Here is a tiny trained network, its code and every weight. The questions are about switching its units off for an input and a class, where a switched-off unit gives its printed mean instead of its output.

import numpy as np


def w(rows, s, z=0):
    codes = np.array(rows[::2]) - 128.0
    scale = np.full(codes.shape[1], s)
    scale[-1] = z or s
    return codes * scale


def f(y):
    return y / 2 * (1 + np.tanh(0.7978845608 * (y + 0.044715 * y**3)))


def log_softmax(a):
    a = a - a.max(-1, keepdims=True)
    return a - np.log(np.exp(a).sum(-1, keepdims=True))


def net(x, mask):
    res = np.array(x, float).reshape(1, 4) / 4 @ E
    y = f(res @ A[0][:, :-1].T + A[0][:, -1])
    res = res + np.where(mask, y, B[0][:, -1]) @ B[0][:, :-1]
    return log_softmax(res[-1] @ U[:, :-1].T + U[:, -1])


A, B = {}, {}
E = w([
[129,123,130,130],'x0',
[64,151,231,7],'x1',
[1,8,119,197],'x2',
[136,183,198,237],'x3',
],0.008)
A[0] = w([
[162,74,83,67,114],'N0',
[141,98,80,73,112],'N1',
[151,119,92,144,60],'N2',
[113,132,167,102,69],'N3',
[70,118,176,59,99],'N4',
[149,130,90,159,65],'N5',
[57,86,141,158,100],'N6',
[54,90,136,205,88],'N7',
[180,40,100,237,137],'N8',
[141,197,101,112,83],'N9',
[158,67,89,62,92],'N10',
[142,119,186,129,56],'N11',
[180,131,113,80,123],'N12',
[181,153,142,96,71],'N13',
[145,131,85,151,65],'N14',
[99,146,134,122,132],'N15',
[117,119,47,54,113],'N16',
[165,109,17,133,122],'N17',
[153,104,153,129,42],'N18',
[195,170,48,25,130],'N19',
[113,151,94,129,199],'N20',
[151,243,210,203,119],'N21',
[188,95,54,145,88],'N22',
[138,127,221,206,70],'N23',
[72,102,109,167,128],'N24',
[235,115,73,150,127],'N25',
[132,151,54,150,68],'N26',
[93,148,167,98,84],'N27',
[205,169,124,97,85],'N28',
[102,156,98,123,254],'N29',
[197,127,79,215,51],'N30',
[120,111,179,85,90],'N31',
[139,180,115,123,101],'N32',
[125,117,182,65,97],'N33',
[204,138,155,143,159],'N34',
[95,150,169,113,96],'N35',
[135,100,91,75,96],'N36',
[211,166,191,136,123],'N37',
[163,198,165,151,106],'N38',
[211,145,151,115,72],'N39',
[99,145,181,97,76],'N40',
[99,161,27,158,115],'N41',
[9,73,145,106,102],'N42',
[126,107,89,86,87],'N43',
[132,142,59,150,59],'N44',
[92,153,78,96,67],'N45',
],0.012,0.0093)
B[0] = w([
[183,126,139,209,184],'N0',
[164,117,131,220,172],'N1',
[128,183,130,134,129],'N2',
[147,174,126,99,134],'N3',
[185,183,156,73,188],'N4',
[146,157,133,111,135],'N5',
[175,144,34,107,188],'N6',
[130,122,68,115,203],'N7',
[132,141,158,64,236],'N8',
[93,154,93,133,154],'N9',
[166,134,116,195,177],'N10',
[178,183,113,142,123],'N11',
[95,85,98,126,176],'N12',
[104,134,90,118,158],'N13',
[118,203,135,124,133],'N14',
[161,122,129,103,135],'N15',
[202,129,138,225,194],'N16',
[141,141,157,79,201],'N17',
[146,235,51,181,113],'N18',
[92,64,106,104,248],'N19',
[131,90,148,100,176],'N20',
[197,69,134,164,214],'N21',
[160,181,145,80,177],'N22',
[255,107,114,185,169],'N23',
[124,132,71,98,185],'N24',
[137,137,161,74,207],'N25',
[136,163,130,116,144],'N26',
[174,181,124,86,147],'N27',
[117,140,65,126,188],'N28',
[104,39,176,88,223],'N29',
[135,170,134,98,182],'N30',
[166,165,137,89,152],'N31',
[116,129,105,124,144],'N32',
[151,160,136,77,169],'N33',
[79,108,112,109,184],'N34',
[180,161,144,99,143],'N35',
[140,131,133,165,158],'N36',
[92,118,71,106,193],'N37',
[138,84,85,136,172],'N38',
[114,145,83,123,166],'N39',
[153,209,120,98,150],'N40',
[149,163,159,87,169],'N41',
[108,112,78,98,220],'N42',
[174,119,112,157,146],'N43',
[151,174,114,110,139],'N44',
[174,160,121,182,128],'N45',
],0.009,0.011)
U = w([
[143,195,146,32,101],'0',
[123,96,125,65,245],'1',
[99,118,38,67,48],'2',
[180,136,114,156,172],'3',
[11,94,206,92,120],'4',
[69,219,180,166,60],'5',
],0.012)

Each question gives the input, the list of numbers given to net, and the class t.
The units are the neurons (one row each of A and B). Each row of codes is followed by its name. A weight is (code - 128) times the scale printed after its matrix; where a second scale follows, it is the last column's (A, B and U).
mask holds one flag per neuron, in row order. A switched-off neuron (its flag False) gives its mean, the last column of its row in B, instead of its output. The means were averaged over made-up inputs and are rounded, as every weight is.
A unit's drop is (log p(t) with every unit on - log p(t) with that unit switched off) / (log p(t) with every unit on - log p(t) with every unit switched off).
The circuit of an input: a set's keep is (log p(t) with only the set's units on - log p(t) with every unit switched off) / (log p(t) with every unit on - log p(t) with every unit switched off). Starting from the 12 units with the biggest drops (on a tie, the unit counted first), units are removed one at a time, each time the one whose removal leaves the highest keep (on an exact tie, the one counted first), for as long as the keep stays at least 0.8.
circuit, biggest first: the units of the circuit, biggest drop first
unit that matters most: the unit with the biggest drop
k most important neurons: the k neurons with the biggest drops, biggest first
drop when u is switched off: that unit's drop, to one decimal
input [-5,-2,-3,-8], class 3: circuit, biggest first	N16, N0
input [-3,1,6,8], class 3: circuit, biggest first	N23
input [-4,7,8,4], class 2: circuit, biggest first	N42, N6
input [7,-6,-8,-4], class 2: circuit, biggest first	N19, N28
input [-2,1,-6,-7], class 3: circuit, biggest first	N16, N0
input [-5,0,-6,-8], class 3: 2 most important neurons	N16, N0
input [-4,-6,1,-8], class 3: 4 most important neurons	N16, N0, N1, N10
input [-7,5,-6,7], class 1: circuit, biggest first	N21, N37
input [6,-6,-5,6], class 0: 3 most important neurons	N30, N25, N8
input [-6,3,-5,7], class 3: 3 most important neurons	N21, N23, N19
input [0,1,3,-2], class 4: 2 most important neurons	N23, N21
input [0,6,-3,8], class 3: 2 most important neurons	N21, N23
input [6,-5,-5,-7], class 3: 4 most important neurons	N16, N0, N1, N10
input [2,6,-7,-1], class 2: unit that matters most	N19
input [-1,-3,7,-8], class 3: 2 most important neurons	N16, N0
input [-3,-4,8,0], class 2: drop when N6 is switched off	0.2
input [4,-4,3,1], class 0: drop when N33 is switched off	-0.1
input [4,-6,7,-8], class 3: drop when N16 is switched off	0.4
input [1,-2,-2,3], class 4: drop when N6 is switched off	0.2
input [-3,6,7,7], class 2: unit that matters most	N42
